[[-1.20  1.28  0.09 -1.56]
 [ 1.75  2.22 -2.23  0.07]
 [ 3.34 -2.58  2.57  6.48]]: 2.22

[[-2.19  0.25  0.33  1.74 -2.95 -4.87 -0.97]
 [-1.49  0.56  2.48  1.71 -2.80 -2.84  0.68]
 [ 4.31 -1.82 -7.17 -4.96  6.05  6.34 -1.23]]: 0.56

[[ 0.57 -3.17  3.28  3.71 -5.90]
 [-0.27 -1.60  1.87  3.69 -5.96]
 [ 0.82 -3.01  3.59  3.94 -5.77]]: -1.60

[[-3.37  5.15 -5.47  0.62 -2.86]
 [-2.44 -1.86  1.83 -2.97 -3.36]
 [-1.07 -2.31  2.03 -2.09 -1.60]]: -1.86

[[ 2.04 -0.32  0.25 -0.69 -0.57  3.17]
 [ 0.64 -0.63  0.59 -0.45 -2.35  1.56]
 [-3.76  4.54  2.54 -5.55  3.33  1.20]]: -0.63

[[-3.56 -4.26  3.88  3.21]
 [ 1.42  1.61 -6.09 -2.34]
 [ 2.75 -0.23  2.50  0.27]]: 1.61

[[-1.12 -4.83  1.27 -0.81  2.36  4.28]
 [-2.60 -4.01  2.09 -0.90  1.64  5.64]
 [-1.54 -4.44  1.40 -0.78  2.18  4.67]]: -4.01

[[-3.01 -1.63 -1.83 -3.49 -1.62  0.64  2.69]
 [-4.09 -4.89 -5.17 -0.12  2.68 -6.70  5.61]
 [-3.01 -1.64 -1.84 -3.53 -1.63  0.65  2.68]]: -4.89

[[ 0.38  3.52  3.31 -0.36  0.36  4.34]
 [-3.60 -0.43 -0.76 -4.24 -3.90 -0.09]
 [ 4.47 -4.79 -3.82  6.48  5.51 -5.77]]: -0.43

[[-3.71  5.56 -1.58  3.41  0.46  2.24]
 [-3.14  0.17  1.13 -1.02 -1.23 -0.21]
 [ 4.16 -0.42  1.67  3.23 -2.11 -1.30]]: 0.17
---
((7, 33, -21, -15, -42, -27), (5, 21, 9, 43, -27, 32), (-6, -18, 16, 26, 18, 30)) >> 30
((649, 466, 706, -838), (-743, 605, 670, -677)) >> -677
((4, 45, 42, 28, 33), (82, 40, 43, 56, 51)) >> 51
((20, 20, -26, 9, -1, 10), (25, 10, 34, -49, -5, 10)) >> 10
((1, 1, 1, 1, 1, 3, 7), (1, 1, 1, 2, 1, 2, 3)) >> 3
((64, 51, 43, 30, 62, 27, 30), (30, 21, 53, 65, 80, 48, 65), (78, 89, 61, 44, 20, 59, 44)) >> 44
---
[[30 78 53 32 52 34 60]
 [ 4 48 65 21 46 36 64]
 [16 42 53 13 52 47 81]] Answer: 52

[[ 60  65  54 147  42]
 [122  72 246 108 106]] Answer: 246

[[59 56 18 32 57]
 [46 20 76 47 13]] Answer: 76

[79  5 61 89 86 47 60] Answer: 86

[[1 5 4 1]
 [8 8 5 6]
 [5 2 1 2]] Answer: 2

[[394 554 322 701 442 538 757]
 [426 367 531 244 232 521 993]
 [460 661 476 333 334 485 271]] Answer: 334

[ 61 230 153  82 169 105] Answer: 82

[-27 -36 -23 -15 -27  49 -14] Answer: -27

[2 3 4 9 5] Answer: 4

[986 850 633 160 389] Answer: 633
---
[[-2.61  3.68  1.39  3.76 -1.03  2.01]
 [ 1.88  1.90  5.52  5.89 -0.29  2.73]
 [-3.23  0.16  2.13  2.23  5.84  0.78]] 1.88

[[-2.27 -0.63 -0.03  1.91  2.86  4.13  6.58]
 [-1.33 -0.98 -0.06  0.87  1.74  2.04  2.87]
 [ 4.01  1.79  0.88  1.44 -1.04 -0.66 -0.25]] -1.33

[[-2.47 -3.78 -0.64  2.46 -1.63]
 [-1.85 -2.86 -4.88  0.22 -4.18]
 [-5.34  1.51 -3.79 -0.99 -0.46]] -1.85

[[ 4.53  3.76  5.20 -1.32 -2.42]
 [ 4.36  1.72  5.77  4.75 -6.36]
 [-2.63  1.13  1.33 -3.27 -1.08]] 4.36

[[-2.62  0.06 -2.86  2.83 -0.46  5.06  2.67]
 [ 0.46  0.06  2.66 -6.91 -2.10  0.74  2.31]
 [ 2.32  0.06  2.66  3.59  0.65  1.62 -3.38]] 0.46

[[ 0.58 -6.70  1.19 -3.51  0.33  6.61]
 [ 1.19 -3.27  1.41 -0.06 -0.61  4.00]
 [ 4.56  6.77  1.72  4.76 -2.07 -5.16]] 1.19

[[-5.63 -3.45  3.65  6.63  6.00  5.56  6.26]
 [-1.43 -3.95  2.72  3.71  5.56  5.31  5.37]
 [-2.96 -1.92  3.41  4.73  7.12  7.47  5.31]] -1.43

[[ 5.29 -2.40  1.92 -1.09  2.80  2.83  2.18]
 [ 5.39 -3.48  3.10 -1.26  2.67  2.87  1.00]
 [ 6.29 -3.19  3.57 -1.44  3.47  3.70  1.75]] 5.39

[[-2.76  0.52 -1.67  3.94  5.63]
 [ 0.31 -0.46  2.88 -2.65  1.04]
 [ 3.56 -0.55 -1.80 -0.75  2.03]] 0.31
